Below is a small trained network, with its code and all its weights. Each question gives an input and a target symbol and asks what happens when units are switched off, that is, made to give their printed mean instead of their output.

import numpy as np


def w(rows, s, z=0):
    codes = np.array(rows[::2]) - 128.0
    scale = np.full(codes.shape[1], s)
    scale[-1] = z or s
    return codes * scale


def f(y):
    return y / 2 * (1 + np.tanh(0.7978845608 * (y + 0.044715 * y**3)))


def softmax(a):
    e = np.exp(a - a.max(-1, keepdims=True))
    return e / e.sum(-1, keepdims=True)


def log_softmax(a):
    a = a - a.max(-1, keepdims=True)
    return a - np.log(np.exp(a).sum(-1, keepdims=True))


def net(x, mask):
    ids = ['ΓΛΞΠΨβδζημτφω'.index(c) for c in x.split()]
    T = len(ids)
    res = E[ids] + P[:T]
    u = 0
    for l in range(2):
        q, k, v = (res @ M[l].T for M in (Q, K, V))
        z = softmax(np.where(np.tri(T) > 0, q @ k.T / 3**0.5, -1e9)) @ v
        res = res + np.where(mask[u], z, O[l][:, -1]) @ O[l][:, :-1]
        u += 1
        y = f(res @ A[l][:, :-1].T + A[l][:, -1])
        res = res + np.where(mask[u : u + 4], y, B[l][:, -1]) @ B[l][:, :-1]
        u += 4
    return log_softmax(res[-1] @ U[:, :-1].T + U[:, -1])


Q, K, V, O, A, B = {}, {}, {}, {}, {}, {}
E = w([
[128,123,161,121,117],'Γ',
[133,154,148,116,136],'Λ',
[126,113,153,121,104],'Ξ',
[126,140,128,113,108],'Π',
[129,140,146,117,112],'Ψ',
[132,125,121,115,144],'β',
[128,102,135,122,130],'δ',
[92,126,95,252,134],'ζ',
[128,127,116,112,118],'η',
[131,144,115,111,133],'μ',
[124,103,89,115,115],'τ',
[129,109,106,117,146],'φ',
[130,126,85,109,138],'ω',
],0.028)
P = w([
[158,154,119,109,131],'0',
[36,166,119,85,156],'1',
[74,164,116,124,145],'2',
[56,158,118,53,156],'3',
[255,144,115,158,118],'4',
[199,139,111,77,139],'5',
[121,156,92,228,146],'6',
[26,142,105,42,176],'7',
[81,157,83,199,150],'8',
[152,34,64,35,80],'9',
],0.0081)
Q[0] = w([
[78,113,148,2,134],'0.h0',
[113,121,142,113,154],'0.h0',
[23,150,118,222,139],'0.h0',
],0.048)
K[0] = w([
[228,138,109,253,108],'0.h0',
[163,155,119,136,120],'0.h0',
[231,99,139,30,119],'0.h0',
],0.038)
V[0] = w([
[146,252,146,138,176],'0.h0',
[124,122,223,158,84],'0.h0',
[133,66,158,137,240],'0.h0',
],0.028)
O[0] = w([
[113,251,93,145,78,197],'0.h0',
[214,148,142,201,145,1],'0.h0',
[64,153,153,151,218,102],'0.h0',
],0.021,0.0066)
A[0] = w([
[70,98,124,140,151,158],'0.n0',
[88,68,134,221,122,3],'0.n1',
[60,139,119,233,162,60],'0.n2',
[198,179,153,2,186,168],'0.n3',
],0.0089,0.006)
B[0] = w([
[141,191,135,185,116,254],'0.n0',
[59,225,72,85,29,149],'0.n1',
[204,3,128,90,76,173],'0.n2',
[48,78,125,124,80,195],'0.n3',
],0.0082,0.0098)
Q[1] = w([
[248,117,157,65,124],'1.h0',
[169,78,198,2,147],'1.h0',
[42,118,75,161,116],'1.h0',
],0.0077)
K[1] = w([
[135,154,253,96,81],'1.h0',
[100,122,222,165,62],'1.h0',
[117,106,28,151,148],'1.h0',
],0.014)
V[1] = w([
[150,131,12,102,209],'1.h0',
[146,150,129,82,190],'1.h0',
[203,170,77,1,216],'1.h0',
],0.0092)
O[1] = w([
[73,117,147,157,85,99],'1.h0',
[78,127,169,104,135,1],'1.h0',
[2,87,155,100,85,17],'1.h0',
],0.0081,0.0075)
A[1] = w([
[101,213,83,135,101,5],'1.n0',
[122,176,95,245,116,163],'1.n1',
[55,215,131,254,142,221],'1.n2',
[84,50,133,137,149,1],'1.n3',
],0.012,0.0036)
B[1] = w([
[120,105,180,243,45,254],'1.n0',
[116,201,170,31,232,207],'1.n1',
[154,51,5,110,183,217],'1.n2',
[163,199,249,127,131,168],'1.n3',
],0.011,0.025)
U = w([
[56,179,110,62,93,41],'Γ',
[134,94,145,61,109,97],'Λ',
[22,146,105,76,190,37],'Ξ',
[172,111,94,89,63,47],'Π',
[102,105,138,201,106,49],'Ψ',
[105,103,193,244,185,159],'β',
[178,51,112,157,136,150],'δ',
[143,168,86,57,152,119],'ζ',
[130,194,124,110,107,135],'η',
[103,160,88,191,156,84],'μ',
[115,99,41,2,94,170],'τ',
[116,105,75,97,137,254],'φ',
[88,26,71,134,142,217],'ω',
],0.0058,0.0065)

Each question gives the input, a string of symbols that net reads in full, and the target symbol t.
The units are the heads (3 rows each of Q, K, V and O) and the neurons (one row each of A and B). Each row of codes is followed by its name. A weight is (code - 128) times the scale printed after its matrix; where a second scale follows, it is the last column's (O, A, B and U).
mask holds one flag per unit, layer by layer, with each layer's heads first. A switched-off unit (its flag False) gives its mean, the last column of its rows in O or B, instead of its output. The means were averaged over made-up inputs and are rounded, as every weight is.
A unit's drop is (log p(t) with every unit on - log p(t) with that unit switched off) / (log p(t) with every unit on - log p(t) with every unit switched off).
The circuit of an input: a set's keep is (log p(t) with only the set's units on - log p(t) with every unit switched off) / (log p(t) with every unit on - log p(t) with every unit switched off). Starting from all 10 units, units are removed one at a time, each time the one whose removal leaves the highest keep (on an exact tie, the one counted first), for as long as the keep stays at least 0.8.
circuit, biggest first: the units of the circuit, biggest drop first
top k neurons: the k neurons with the biggest drops, biggest first
top k neurons in layer l: the k neurons of layer l with the biggest drops, biggest first
input β δ Λ, target ω: top 2 neurons	(1.n2; 1.n1)
input φ Π δ, target Ξ: top neuron	(1.n0)
input φ Ψ Π β Π μ Ξ ω Γ, target Ψ: circuit, biggest first	(1.n0; 0.h0)
input φ β τ Λ Ξ, target ω: circuit, biggest first	(0.h0; 1.n2; 1.n1; 1.h0)
input Λ μ τ ω μ η Π, target Γ: circuit, biggest first	(0.h0; 1.n2)
input η δ η η Π Ψ Π, target τ: circuit, biggest first	(0.h0; 1.n0)
input φ ω η Ξ, target Ξ: top 3 neurons	(1.n0; 0.n0; 1.n3)
input Λ Ξ δ β Ψ Ψ Ξ, target ω: circuit, biggest first	(0.h0; 1.n1; 1.n2)
input η Π η Ψ, target τ: top 3 neurons	(1.n0; 0.n0; 1.n3)
input ω τ β Γ Λ Λ φ, target ζ: circuit, biggest first	(0.h0; 1.n0; 1.n1)
input δ ω ζ Ψ Λ Π η, target η: circuit, biggest first	(0.h0; 1.n2)
input Ξ ζ ζ δ Ψ Ξ ζ Ψ, target ζ: circuit, biggest first	(1.h0; 1.n1; 0.h0)
input Π μ τ τ Ψ Π δ τ, target η: top 2 neurons	(1.n1; 1.n2)
input η Ξ β, target τ: top 2 neurons in layer 1	(1.n0; 1.n3)
input Λ η φ δ Γ Π Λ ω, target ζ: circuit, biggest first	(0.h0; 1.n1; 1.n0)
input η η Π Λ μ μ, target Π: circuit, biggest first	(0.h0)
input ζ Γ β, target ζ: circuit, biggest first	(1.h0; 1.n1; 0.h0)
input δ η Ξ, target β: top 2 neurons	(1.n2; 1.n1)
input ω μ τ Γ δ, target Ψ: top 3 neurons in layer 1	(1.n0; 1.n1; 1.n2)
input ω ω ω μ Ψ Π δ Π β δ, target β: top 2 neurons	(1.n2; 1.n3)
input Ψ Γ η ω δ φ Λ η, target β: circuit, biggest first	(0.h0)
input φ δ δ φ Γ τ Ψ, target Ξ: top 3 neurons	(1.n0; 0.n0; 1.n3)
input β η δ Ξ η μ φ τ τ, target Ψ: top 2 neurons in layer 1	(1.n0; 1.n1)
input Π δ Ξ φ φ Π τ τ β τ, target Λ: top 2 neurons in layer 1	(1.n3; 1.n2)
